In the rows, zero is written as 128.
Each row has a class, written after it, and each block has its own classes.
[180 146 164  62 109  25 115 140 222 192 132 179 131 146 126  69 109 125
  95 112 160 152 103 160 105 147 138 111 167  79  55 134]
F
[144 150 109 131 201 155 106 171 192 120 127 170 114 145 105 172 165  87
 119 132 147  85 111 134 103 133 164 178  72 171 122 124]
G
[176 116 102 148 140 143 115 118 131 139 168 174 133 125  83 118 107  95
 114  89 154 121 186 147 151 135 124 141 145 139 148 141]
S
[140 131 138 140 154 110 129 102 145 131 177 199 148 150 151 130 136  79
 121  94 155  98 198 164 153 113 131 138 132 143 143 126]
L
[126 147 123 134 162 151 108 177 176 117 133 128 136 108  93 130 149 100
 118 128 141  89 117 109 112 120 189 159  77 155 154 138]
Z
[131 146 142 115 174 138 139 166 145 126 121 123 118 132  92 178 158  96
  99 100 135 125  99 131 138 155 153 155 100 120 143  89]
U
[ 96 149 112 159 155 132 144 170 157  90 107 149 119 140 103 168 143 121
 126 114 131 100  85 123 103 151 172 191  82 138 173  96]
N
[160 111 109 130 133 149 105 110 174 117 146 139 168 134  99 146  96 140
 140  79 152 108 185 129 133 107 112 136 130 154 147 117]
Z
[ 97 134 137 140 155 147 115 160 138 128 116 152 111 141  68 147 149 116
 132 133 129 111 115 130 145 146 153 161  98 122 156 126]
E
[111 116  88 123 193 158 130 155 189 108 121 162 154 128 100 192 162 100
 112 112 130  64 126 149 119 142 158 174 113 133 131 109]
H
[149 131 147  79 146 127 117 187 192 151 180 164 104 122 172 181 180  94
 143 109 139 142  63 180 111 107 124 153 134 127  84 110]
L
[142 124 105 123 116  41  96 152 200 141 121 119 128 155  92 104 114 180
  70  95 142 124 103 134  71 162 156 127 183 152 135  86]
Z
[105 153 110 177 138 141 116 173 166  89 107 109 131 120  37 161 144 113
  99 152 143 119 108 118 139 167 146 173  71 132 151 127]
F
[ 96  94 113  67 168  41 110 151 161 136 126 197 127 150  64 107 149 174
 143 128 143 101  51 139 119 167 133 136 136 140 120 183]
E
[125 123 127 160 154 167  82 166 193 117 144 153 138 160  58 149 166 101
 109 135 120 100 119 139 114 125 166 173  96 142 143 114]
J
[116 130 131 123 162 134  96 163 164  92 149 191 134 137  99 172 162 114
 126 114 135  79 118 137 144 122 169 157  98 133 134 112]
L
[178 124 123 120 140 178  89 112 148 137 162 147 115 111 154 138 136  76
 135 109 172 132 220 132 153  88 130 129  96 163 130 131]
G
[129 127 125 163 148 151 115 142 172 107 156 136 137 132  82 158 152  71
 101 108 142 136 125 122 127 121 172 165  72 147 143 143]
B
[ 99 154 108  26 188  52 138  89 144 169 147 138 176 163 119  80 169 141
  81 158 181 115 122 153 108 147  54 126 164 140  84 184]
S
[104 132 126 132 173 102 114 146 174 107 133 188 147 154  69 164 164 128
  98 111 148  78 125 138 148 142 178 161  97 127 150 111]
L
[175 137 117 137 150 140 112 115 168 135 135 150 121 108 159 146 102 104
 112 103 170 122 176 142 147 126 130 141 114 154 114 127]
G
[163 132 109 156 123 186 146 116 152 136 111 103 139 104  98 142  74 141
 131  87 152 126 184 120 133 108  99 149 131 159 164 112]
Z
[173 156 131 147 132 122 119 136 131 106 152 150 126 143 121 121 113  90
 117 131 163 151 180 150 129 137  64 131 118 151 131 116]
F
[159 190 141 142 156 132 175 103 160 113 124 191 164 182 172 154  75 105
 127  95 126 141  90 107  85 111 129 134 106 131  85 131]
F
[126 171 134 126 173 113 132 167 179 133 104 154 119 131  69 168 143  72
 112  85 130 105 105 136 133 149 144 160  67 157 145 122]
U
[125 157 170 122  80  29 128 126 177 173 106 137 141 176 117  68  72 140
 147 173 115 160 101 149 132  94 105 107  92 122 135 175]
E
[161 128  94 150 143 160 128 100 166  89 157 142 168 114 120 175  85  65
 152  92 129 140 169 134 138  76 108 141 108 157 153 131]
H
[149 124 117 152 147 141 116 111 140 120 160 147 135  83 105 126 124 102
 131  96 158 133 194 135 145 121 111 120 114 162 136 153]
P
[111 142 116  67 133  49 121  97 183 130 135 173 169 181  84 132 128  73
 111 119 144 168 100 138 111 116  84 138 134 129 124 158]
H
[103 114  87 146 147 139 122 151 170  84 124 124 151 119 108 184 150 114
 108 138 134 108 122 130 128 120 166 158  84 144 163 117]
H
[177 161 133  74  84 142 144 126 117 185 127 109 115 161  69  45  99 136
  61 193 189 180 216 128 139  84  32 116 148 151 151 180]
Z
[143 157 107 156 195 134 148 144 133  76 165 171 145 151  86 162 133  95
 109 101 150 115 110 109 121 145 154 169  82 151 168 137]
N
[109 177 146 126 150 131 116 147 132 123 109 167 137 149 118 133 121  74
 138 135 132  95  65 143 116 172  42 180 100 164 104 160]
S
[130 171 146 108 119 107 168 115 149 154 122 190 113 161 212  95  91 112
 115  81  98  94 119 115  80 118 199 130 189  96  90 108]
N
[ 88 170 113 103 185  45 117 135 139  91 102 168 118 117  93 175 145 128
 163  44 116 163  31 100  99 191  88 126 106 173 105 137]
D
[187  94 124 155 165 124 148 118 160 124 161 125 138 112 157 124 104 125
 141  79 144 128 117 140  91 123 117 136 128 173 125 125]
B
[120 134 125 133 188 165 114 149 147 132 131 168 158 178  51 143 179 100
 110 131 144  78 122 124 121 145 154 175  69 136 155 131]
S
[148 124 135 160 120 195 118 129 145 160 136 135 113 127 100 141 113 119
 136 103 130 110 195 140 165 107 134 131 114 141 141 140]
E
[176 126 112 125 104 146  94 117 141 132 166 140 103 139  37  89 117 102
  70 103 171 177 109 122 101 159  79 157 215 162 121 157]
D
[153 153 154  71 112  74 128 116 148 178 201 126 136 208  59  92 149  34
  63 147 125 187 116 147 140 132 106 124 197  88 104 170]
U
[160 149 123 161 149 148 150 102 116 131 166 162 123 129 147 136 110  75
 128  40 143 121 181 115 135 141 122 135 121 165 144 143]
N
[178 113  97 161 138 143 118 107 138 103 147 155 133 124 101 131 103 147
 112  74 170 143 146 121 115 139  99 134 132 193 148 143]
D
[146 123 114 157 163 150 130  98 155 130 158 165 152 135 150 129 122 109
 105  95 149 113 184 147 122 118 131 139 137 160 132 128]
J
[151 114 122 153 156 149 130  94 159 146 142 138 155 110 100 131 124 127
 124  84 160 115 192 142 132 136  97 131 128 156 129 137]
P
[125 130 102 144  60 104 166 152 190 129 154 149 109 144 107 156  77  87
 123 143  79 200  43 146 119 101 155 159 167  94  86 189]
B
[145 165 130 146  96 119 183 142 103 152 129 142  89 134 127  99 115 106
  61 160 154 216 126 129 137 133 148 136 143 103 148 159]
D
[128 180 147 111 138 133 145 112 130 150 142 148 126 109 161  94 120  93
 100 138 127 125 171 124 124 108 127 103 155 119  76 161]
P
[135 160 136 132 172  53 165 159 165 175  82 167 120 200 124 159 133 192
  77  90  97 150 103 146 102 174 135 102 130 111 103  75]
J
[114 123 116 146 170 169 139 171 162  88 119 152 127 118  90 172 147 112
 125 137 131 104 100 129 126 127 163 182  73 131 138 127]
B
[136 161 155  85 165  50 176 124 160 154 148 140 152 111 196  98 126  89
 168 135 127 163  90 138 113 118 142 109 118  83  83 150]
F
[146 153 116 107  94 155 160 114 158 207 118 128 135 125  76 128 105 106
 142 122 133 171 189 139 179  74  89 118  76 123 127 203]
S
[130 130 135 135 184  94 135 163 153 123 121 174 132 141  88 131 154  92
  93 111 142  68 117 141 138 177 179 159  87 144 159 129]
U
[119 151 123 155 150 153 155 151 148 105 127 113 125 148 129 163 144 110
 112 142 120 144 106 122  97 103 136 153  75 157 136 122]
B
[194 113 117 133 172 183 116  81 107 122 166 174 132 134 163 126 110  98
 119  98 179 104 223 120 152 118 111 128 131 166 126 139]
G
[185 126 116 159 144 169 115  92 184 136 188 155 180 134 124 112  95  74
 103  89 169  87 230 146 135  96 144 149 143 158 145 144]
Z
[ 95 148 125 146 165 150 117 152 138 108 128 144 135 131  83 154 178 117
  91 143 145 108 131 121 122 156 133 147  90 149 126 141]
P
[179 126 129 121 126 132 132 132 151 148 175 165 121 143 128 156 122  63
 117  79 132 142 188 167 161 113 131 125 141 124 131 120]
U
[121 138 134 164 190 143 137 162 161  87 120 158 140 138  86 157 135  97
 126 126 109  83 101 127 121 148 163 175  86 122 132 111]
B
[171 108 111 148 112 195 129 121 167 130 155 111 147 108 145 158 108  82
 140 110 129 133 160 131 135  75 122 134 104 155 140 148]
H
[125 148 126 151 197 135 128 130 140 115 145 157 166 136 114 142 149  90
 111 109 152  95 114 121 123 145 176 160  70 136 150 128]
S
[131 128 134 161 158 187 107 150 170  94 130 169 158 155  81 168 145 140
 102 135 127  76 128 117 121 131 176 151  94 121 117 115]
P
[141 163 122 161 152 147 128 135 149  96 145 141 137 128  86 145 131  93
 104 120 147 159  90 105 119 128 149 155  85 154 144 160]
D
[145 140 125 159 122 178 107 149 125 115 135 187 125 151  95 127 126  86
  96 130 157 106 141 126 131 128 149 171  84 151 160 141]
S
[177 193 109 133 141 140 123 126 222 104 138 173 163 195 130 133  86 123
  71 138 160 104 113 145  42  96  99 158 143 181  78 114]
F
[194 121 114 147 166 165 144 103 121 107 167 161 139 127 137 163  95 105
 114  40 147 111 172 113 143 117 149 115 117 176 145 128]
U
[197 131 128 148 165 150 152 117 158 156 156 139 131 131  98 148 110  67
 127  57 146 131 188 156 142 118 111 140 115 163 162 113]
U
[ 87 170 129  66 139 109  88 159 131 108 145  93  93 107  98 164 142 129
 132 130 110 175  47 120 128 140  95 122 178 110  76 122]
E
[179 152 151 144 121 170 106 145 178 146 163 138 124 110  73 136 107  82
 119 106 133 120 146 130 166  90 129 139 110 138 120 154]
L
[158 144 113 126 156 147 117  97 158 119 159 131 154 114 156 137 121  58
 119  92 150 122 189 130 116  88 108 123 115 178 137 130]
H
[163 117 130 149 124 114 131  92 158 145 171 172 143 155 134 128 109 113
 122  69 147 123 147 138 124 107 122 128 143 171 136 140]
L
[122 135 130 147 178 141 109 150 175 106 152 184 137 136  91 155 132  88
 125 110 153 105  68 137 115 139 178 186 102 140 143 137]
E
[122 165 137 137 149 149  99 143 152  93 143 164 136 143 118 152 147  94
 104  92 143  88 145 104 128 129 178 153  76 140 143 113]
N
[163  98 117 124 120  51 143  80 182 161 165 198 139 145 148  91  97 101
 108  46 151 149 126 139  94 129 151 121 161 162 102 179]
B
[189 108 108 135 138 179 116 101 159 129 180 161 161 138  80 129  93  98
 123  77 162 121 193 124 138 104 120 146 153 149 148 149]
Z
[143 190 155  65 202  78 117 143 181 123 123 192 164 139 104 101 123 103
  73 110 194 108  71 107  98 150 137 157  93 144 109 153]
Z

Next block, with new classes.
[118  85 115 151 104 151 109 132 143 140 155 141 112 162 143 138 128 128
 163 129 122 101  97 106 102 120 145 157 158 139 138  94]
T
[128  92 128 140 125 161 116 124 136 144 151 128 112 157 133 149 133 136
 151 152 114 109 116 117 109 115 138 146 167 148 149  94]
R
[130 163 115 126 129 143 136  94 115 152 145 121 148 147 149 181 137 150
 137 107 123  95 129 124  97 141 134  92 146 154 106 115]
Y
[141 106 147 108 122 146 108 103 130 124 114 134 124  62 113 150 130 126
 131 111 126 145 134 125 156 149 150 131 136 128 157 128]
V
[141 125 148 126 123 137 111 119 146 152 107 125 121 106 117 128 102 133
 139 112 129 149 121 129 165 138 152 150 119 135 127 150]
V
[118 156 102 133 150 126 148 133 130 156 176 127 122 153 159 172 136 161
 121 118 140 101 134 124  91 132 126  79 145 138 117 100]
C
[133 115 141 126 133 138 112 108 137 139 113 134 116  94 113 118  97 139
 132 131 124 152 124 130 168 129 154 147 128 131 137 137]
V
[141 141 135 125 128 130  94 127 138 153 115 117 125  95 125 106 110 122
 136  97 122 143 141 130 131 124 142 129 112 145 127 138]
M
[151 117 108 123 140 114 100 103 130 110 136 162 119 146 142 133 149 104
 149 134 158 102 127 123 120 108 122 139 171 156 116 123]
W
[140  91 121 141 107 152 116 125 148 153 141 127 122 128 117 127 148 120
 152 141 130 124  89 121 121 106 135 151 158 136 136  90]
Q
[128 143 145 101 146 138 119 162 140 160 119 126 116 173 133 147 138 108
 122 129 108 128 114  77 100 110 113 171 180 144 104 137]
W
[134 117 131 123 140 131 109 111 140 149 120 131 126 116 110 110  89 148
 139 121 134 137 115 135 134 129 153 136 117 141 124 140]
W
[160 124 109 123 118 103  88 114 113 112 117 153 128 128 152 116 144  74
 149 121 145  99 137 115 123 115 115 150 177 171 114 122]
M
[150  91 126 141 112 170 122 135 134 154 150 112 117 154 143 125 146 128
 143 149 122 116 104 119 111 112 137 161 159 138 127  93]
A
[125  85 133 142 108 160 119 134 140 158 151 124 127 117 132 130 144 135
 153 158 120 127 100 111 155 119 143 151 168 137 164  79]
V
[149 143 130 123 146 133 132 144 139 150 161 136 127 133 141 175 179 156
 120  90 122 117 121 108 114 132  80  92 136 132 117 110]
R
[138 117 119 128 142 121  95 102 134 101 137 163 106 136 141 136 142 124
 133 138 141 107 136 127 106 113 113 143 147 153 132 126]
R
[152 174 128 119 131 144 134 115 132 168 137 100 145 143 135 171 150 130
 144  93 154 104 117 127 102 150 125  98 140 152 113 138]
Q
[140 154 132 129 127 145 126 111 130 142 147 113 143 117 136 187 146 157
 142 102 143 101 131 132 107 149 131  89 123 152 137 113]
Y
[137  96 123 139 114 158 107 122 153 143 144 126 121 143 116 136 143 117
 151 135 128 116  87 123 103 110 137 151 151 144 144  93]
Q
[133 142 139 124 136 121 130 113 118 128  93 130 118  95 103 124  83 132
 123 113 125 148 150 140 144 132 152 127 114 121 124 148]
Y
[133 148 119 127 116 160 118 115 150 165 148 128 144 135 143 185 149 164
 146 122 135  95 121 125 134 169 148 106 125 156 124 136]
V
[116  81 107 123  95 153  99 105 138 142 127 146 117 146 127 115 127 115
 165 156 135 102  93 111 135 123 163 172 165 163 139 120]
W
[133 137 110 142 118 156 106 110 136 132 161 141 139 140 144 180 144 165
 145  88 152  82 120 128 102 156 146 103  99 151 122 123]
T
[154 107 118 131 139 123  99 106 124 112 127 178 104 130 154 151 137 114
 140 137 140 100 135 123 110 123 125 156 180 154 119 131]
R
[117 101 127 142  89 162 101 126 143 106 132 124 113 162 157 143 130  93
 157 181 145  98 143 149  92 133 169 178 115 135 158 136]
A
[131 134 152 130 132 118 120 117 139 142 107 123 118  89 115 124  89 137
 138 116 120 155 134 137 134 127 143 136 115 125 134 137]
Y
[148 113 124 166 159 152  94  99 134 112 131 134 111 116 146 102  25 200
 128 110 119 164 115 161 106 110 169 110  51 137 118 121]
A
[128  88 144 135 117 168 108 129 139 138 147 112 111 144 122 133 148 138
 147 155 123 117 116 110 114 107 140 155 160 151 163  93]
R
[148 111 128 123 142 119 102 107 125 100 131 170 103 126 150 141 142 128
 132 133 139 111 125 116 107 122 111 141 164 150 127 134]
R
[147 121 104 130 127 108 107 106 132 111 124 156 114 130 134 133 136 104
 141 137 155 118 111 128 113 106 105 151 159 144 112 121]
Q
[137 126 155 134 129 135 122 110 144 149 118 116 128  93 105 123  94 141
 148 112 108 149 126 143 139 135 153 116 107 126 146 119]
Y
[141 147 125 123 109 151 122 119 126 149 160 129 128 118 154 169 153 155
 151 109 166  89 117 133  94 158 135  93 107 145 129 118]
C
[163 120 118 136 129 132 101 124 138 112 133 173 118 147 152 152 132  90
 178 154 111 102 119 122 132 126 119 126 155 154 123 120]
M
[139 163 132 110 151 162 141 114 121 163 174  99 159 161 127 132 188 148
 120 109 163  77 110 122 115 147 135  76 144 158 143 125]
W
[153 122 141 121 129 139 111 114 148 145 114 117 112 103 131 120 107 134
 135 113 123 144 130 136 125 146 148 141 114 135 126 151]
A
[120  78 139 153  93 181 122 131 141 171 149 119 122 126 139 128 181 147
 144 127 139 118  71 116 143 116 134 155 145 132 147  78]
X
[139  95  86 142 112 113  87 110 118  91 140 151 121 129 135 108 139 102
 144 127 151 107 126 131 134  93 114 135 139 161 134  94]
M
[118 130 151 132 116 149 119 122 135 142  97 122 132  99 106 129 128 123
 115 108 149 137 136 157 159 143 150 152  78 114 133 143]
X
[128 124 133 121 140 125 113 103 142 144 117 133 122 126 123 121  88 117
 149 106 124 145 122 138 135 129 155 126 118 131 125 146]
W
[120 142 109 120 106 153 127 125 141 152 152  98 140 132 140 162 158 165
 124 143 144  97 147 132 108 159 136 118 110 147 130 130]
A
[162 149 161 121 146  94 150 136 113 136 146 123 140  78 162 175 124 141
 134  73 156 135 126 129 122 160 116  66 129 125 129 114]
C
[150 138 131 127 125 148 124 134 132 153 144 117 129 130 135 156 151 158
 146 102 147  99 139 127 109 158 134  88 130 146 140 128]
R
[144 109 142 131 139 128 124 125 145 149 110 128 106 107 107 129  92 148
 138 116 121 146 137 132 152 139 152 132 133 134 133 147]
R
[164 151 181 124 134 128 122 124 134 147  91 134 122  74 124 137  83 113
 163 106 119 154 127 140 146 155 146 128 108 121 141 153]
Y
[144 141 123 130 144 154 119 119 139 150 158 123 127 131 142 195 148 177
 134 110 145  93 140 128 100 153 132  94 139 161 137 124]
R
[152 108 138 121 133 140 106 106 140 139 110 109 114  93 123 121  93 150
 119 106 117 150 147 134 108 136 166 140 128 138 120 139]
A
[137 122 141 121 113 135  96  96 129 117 101 142 125  79 108 114 109 151
 128 112 124 139 125 128 129 129 150 139  99 141 125 134]
Y
[156 131 140 121 131 141 110 111 140 143 108 113 115 109 130 104 103 132
 132 115 120 152 135 129 138 129 151 143 116 140 114 146]
A
[120 111 143 134 124 146  98 106 132 141 123 144 123 118 138 132  99 149
 125 129 118 125 125 139  98 133 159 160 112 138 125 141]
R
[132  95 148 133 115 143 126 139 137 143 132 127 139 137 130 123 135 112
 160 175 124 122 120 108 154 120 173 145 176 144 149 105]
W
[140  89 124 145 117 156 120 128 138 135 142 126  91 170 128 135 157 117
 155 144 128 124 126 113 132  84 136 152 174 136 128 105]
R
[126  92 120 137 100 157 113 118 143 151 142 116 125 132 116 132 156 126
 136 130 133 128  83 113 122  97 134 164 152 142 129  92]
Q
[139 124 138 114 143 130 105 109 146 151 112 122 123 107 104 103  98 141
 135 111 131 143 134 128 134 128 163 129 129 143 127 146]
W
[145 133 138 125 126 124 109 117 148 161 106 125 128  94 107 105  98 135
 136 108 132 148 106 133 125 134 138 145 116 136 116 141]
Q
[136 130 165 129 126 149 109 118 131 157 102 126 122  98 139 104 127 136
 128  90 134 144 105 126 128 136 139 143 116 129 128 134]
X
[148 146 123 125 126 150 127 128 142 163 156  94 147 122 151 189 138 181
 133 116 142 100 135 134  95 170 127 102 114 156 124 122]
A
[155 180 136 121 129 137 130 127 118 150 132 116 150 113 136 194 132 140
 161 118 132 108 151 129 110 151 107  90 122 144 126 102]
Y
[164 163 106 127 143 151 116 117 147 148 151 121 130 140 157 185 146 150
 142 110 146  94 134 129 121 155 121 105 125 174 120 129]
A
[152 107 139 126 126 118  98 102 133  91 130 160 107 122 153 145 162 110
 153 139 143 116 142 120 116 117 122 134 164 147 135 131]
R
[153 121 121 127 110 111  94 107 143 115 123 164 123 104 141 123 153 109
 149 123 160 116 103 130 110 126 112 145 131 141 117 134]
Q
[138 165 123 119 124 147 124 113 127 149 148 105 149 108 125 187 153 163
 141 102 141  99 141 128 107 151 115  84 115 155 139 102]
Y
[147 124 128 121 138  92 118 110 126 104 145 156 115 135 147 129 130  96
 150 140 155 101 122 136 100 130 105 124 153 143 135 110]
C
[129 119 141 130 141 140 115 117 139 164 117 129 109 104 124 124  83 145
 136 104 107 144 136 135 120 140 158 130 128 130 138 139]
R
[133  95 133 128 120 164 112 132 138 152 146 130 121 144 131 136 149 115
 158 149 126 116 109 113 112 108 148 149 166 136 143  97]
W
[154 113 123 122 147 123 114  98 122  98 134 164  92 135 144 150 143 115
 149 134 151 107 129 128 115 125 107 128 170 145 137 140]
R
